array([[7, 6, 6, 6, 5, 6, 3],
       [3, 2, 6, 3, 3, 2, 7],
       [4, 8, 7, 6, 4, 6, 3],
       [6, 7, 2, 7, 4, 6, 3],
       [7, 1, 5, 5, 2, 7, 4],
       [7, 5, 8, 7, 6, 7, 3]])
Find the bottom entry of the column that holds the smallest entry.
Answer: 5
Find the first entry, reading row by row.
Answer: 7
The entry directly above the smallest entry: 7
Find the smallest entry.
Answer: 1
Find the entry in the top-right corner.
Answer: 3
The last entry, reading row by row is 3
Find the second entry from the end, reading row by row.
Answer: 7
Find the 2nd entry in reading order.
Answer: 6
The third entry, reading row by row is 6
Find the largest entry in the last row.
Answer: 8
The second entry on the diagonal from the top-right corner: 2
Find the first entry of the smallest entry's row.
Answer: 7
Find the entry in the bottom-left corner.
Answer: 7

Read these off the grid that follows.
1) Read off the last entry, reading row by row.
2) Read off the entry just right of 227.67.
3) Read off the 3rd smallest entry.
4) Read off the entry just left of 79.71.
5) Read off the largest entry in the last column.
6) Read off the second largest entry.
7) Read off the first entry on the main diagonal.
8) Read off the entry directly below -141.84.
[[254.93, 34.25, 79.80, 122.45, -96.92, 42.88, -152.35, 52.31, 115.46, -141.84, 90.84, 34.62, 67.85, 63.83, -19.94, 5.37],
 [-39.07, -199.68, 182.40, 43.30, 79.71, 115.63, 102.38, -3.36, 39.04, 131.39, -48.62, -197.92, 227.67, -101.65, 211.86, -88.50]]
1) -88.50
2) -101.65
3) -152.35
4) 43.30
5) 5.37
6) 227.67
7) 254.93
8) 131.39

B =
array([[ 45.2,   8.3,  15.8,   8.7,   9.7],
       [  3.6,  10.3,  -6.7, -23.2,  12.2]])
What is the entry just right of 15.8?
A: 8.7
The top-left entry is 45.2
The largest entry in the last row -> 12.2
What is the first entry of the smallest entry's row?
A: 3.6
What is the smallest entry?
A: -23.2
The 2nd smallest entry: -6.7
What is the second entry on the main diagonal?
A: 10.3
The entry directly above 12.2 is 9.7

W = [[-16.7, 13.5, -0.2, -10.1, 17.2, -17.4, -10.3], [-16.4, -13.5, 7.8, -7.6, 11.7, -0.4, -9.1], [-16.6, 6.7, -13.5, -11.8, -10.2, -9.2, -5.3], [12.7, -11.9, 7.3, 6.7, 4.3, 2.3, -0.4], [15.0, -6.9, 13.2, 8.5, 17.4, -2.9, -2.4], [12.0, 9.7, -8.9, 3.7, -10.1, -5.4, 3.5], [-20.0, 17.2, 0.5, -11.4, 20.6, -18.9, -10.8]]
The entry just left of -17.4?
A: 17.2
The smallest entry?
A: -20.0
The largest entry: 20.6
The entry just left of the largest entry?
A: -11.4
The entry just left of the centre entry is 7.3
The entry just right of the smallest entry -> 17.2
The centre entry -> 6.7
The entry just right of the centre entry?
A: 4.3
The entry just left of -11.4?
A: 0.5
The entry just left of 3.7 -> -8.9
The entry just left of -6.9 is 15.0

grid =
0.0	-56.0	-5.7	-1.3	11.4	-0.3	0.4	6.0	-7.9	-5.2
-6.9	0.0	1.4	-11.8	4.8	0.6	-14.9	1.8	0.0	8.0
The entry just left of -14.9 -> 0.6
Give the entry in the top-right corner.
A: -5.2
Give the first entry of the largest entry's row.
A: 0.0
Give the bottom-left entry.
A: -6.9
Give the smallest entry in the first row.
A: -56.0
The entry just right of -14.9 -> 1.8
Give the entry directly below -7.9.
A: 0.0
The entry just right of the largest entry: -0.3
The last entry, reading row by row: 8.0
Give the fourth entry from the end, reading row by row.
A: -14.9
The entry directly below the smallest entry is 0.0
Give the entry directly above -14.9.
A: 0.4
Give the entry just right of -11.8.
A: 4.8

Questions about the grid below. Rows and columns are numbered from 1.
1) Give the entry in row 1 and column 2.
2) Give the maximum.
3) Give the bottom entry of the column that holds the largest entry.
4) Give the entry in row 3 and column 3.
5) Give the top entry of the column that holds the largest entry.
6) Give the entry in the top-right corner.
7) Give the entry at row 3, column 1.
8) Give the entry just left of the centre entry.
0.0,3.5,-1.1,20.7,0.0,0.2,8.9,46.8,26.4,-0.1,0.0
-0.1,5.8,-1.6,17.4,-0.1,1.6,6.6,43.7,21.0,-0.5,0.0
37.3,-1.8,1.0,-1.8,-1.1,-1.7,-1.5,-1.1,16.8,24.9,-0.8
38.7,-1.7,2.7,19.5,45.6,-0.2,29.7,-0.3,29.6,-1.8,31.0
42.8,8.9,27.4,-1.6,34.9,12.8,2.0,-0.4,-1.7,43.4,40.3
31.1,-0.7,-1.8,-0.6,-1.4,-1.5,2.3,-0.3,21.3,0.7,-1.4
-0.2,29.9,15.5,12.9,12.6,23.2,6.6,38.4,-1.7,2.3,22.6
-0.1,34.6,19.0,27.6,36.9,29.3,22.9,43.3,-1.6,-1.8,42.5
-0.1,3.5,-1.6,21.3,-1.6,1.2,13.3,35.8,18.6,0.0,-0.9
49.9,-1.5,3.6,21.6,52.8,-0.6,34.0,-0.1,35.7,-1.8,35.4
34.1,-1.0,-1.4,8.3,20.8,-1.8,16.7,-0.2,26.8,-1.8,6.1
1) 3.5
2) 52.8
3) 20.8
4) 1.0
5) 0.0
6) 0.0
7) 37.3
8) -1.4

Read these off the row that follows.
1) Which number is the last entry?
2) Which number is the third entry from the end?
3) Which number is the 1st entry?
[42  9 44 51 13 41 87 45]
1) 45
2) 41
3) 42

x =
106,133,112,170,174,151,79,126
164,145,153,147,176,158,176,108
205,111,185,166,185,114,184,128
103,136,101,152,130,186,57,117
201,108,173,153,182,133,200,133
126,154,128,151,178,186,167,145
Counting starts at 1.
The entry in row 1 and column 1?
A: 106
The entry at row 2, column 1: 164
The entry at row 1, column 3 -> 112
The entry directly above the smallest entry -> 184
The top-right entry?
A: 126
The entry at row 3, column 1?
A: 205
The entry directly below 184?
A: 57
The top entry of the column that holds the smallest entry -> 79
The entry directly below 200 is 167
The entry directly below the smallest entry?
A: 200
The bottom-left entry?
A: 126
The entry directly below 111 is 136

m =
[[-285.0 -139.2  -92.3 -148.7  -54.9 -153.9 -127.1 -145.5 -152.4]
 [-216.2 -139.2 -102.0 -148.7 -168.9 -189.3 -151.3 -145.5 -144.0]
 [-119.8 -139.2 -141.1 -147.8 -228.3 -153.9 -130.5 -145.5 -171.2]
 [  -2.8 -139.2 -277.7 -148.7 -208.5 -153.9 -127.1 -187.7 -152.4]
 [-126.7 -139.2  -72.8 -167.6 -168.9 -158.1 -213.6 -135.0 -152.4]
 [-106.1 -139.2  -82.5 -152.5  -84.6 -118.5 -134.0 -145.5 -125.2]
 [ -64.8 -139.2  -82.5 -148.7 -163.9 -101.9 -127.1 -132.4 -156.5]
 [-119.8 -139.2  -63.0 -123.2 -223.4 -153.9  -89.0 -145.5 -152.4]
 [-106.1 -139.2  -82.5 -148.7 -168.9 -153.9  -61.3 -145.5 -152.4]
 [-126.7 -139.2  180.9 -148.7 -144.1 -151.8 -127.1 -145.5  -85.4]]
Counting starts at 1.
The entry in row 1 and column 1: -285.0
The entry in the top-right corner -> -152.4
The top entry of the column that holds the largest entry -> -92.3
The entry directly above -228.3 -> -168.9
The entry directly above -135.0 is -187.7
Which number is the entry at row 1, column 2?
Answer: -139.2
The entry just left of -147.8: -141.1
The bottom-left entry is -126.7
The entry at row 2, column 1 is -216.2
The entry in row 3 and column 1 -> -119.8
The entry just left of -135.0 -> -213.6
The entry just left of -141.1 is -139.2
The entry just right of -63.0 is -123.2
Which number is the entry directly below -123.2?
Answer: -148.7
Which number is the entry just left of the largest entry?
Answer: -139.2
Which number is the entry just left of -213.6?
Answer: -158.1
The entry just right of the largest entry: -148.7
Which number is the entry just right of -64.8?
Answer: -139.2
Which number is the entry just right of -187.7?
Answer: -152.4
The entry in row 2 and column 2: -139.2
The entry just left of -89.0 is -153.9
The entry in the bottom-right corner is -85.4
Which number is the maximum?
Answer: 180.9
Which number is the entry just left of -72.8?
Answer: -139.2
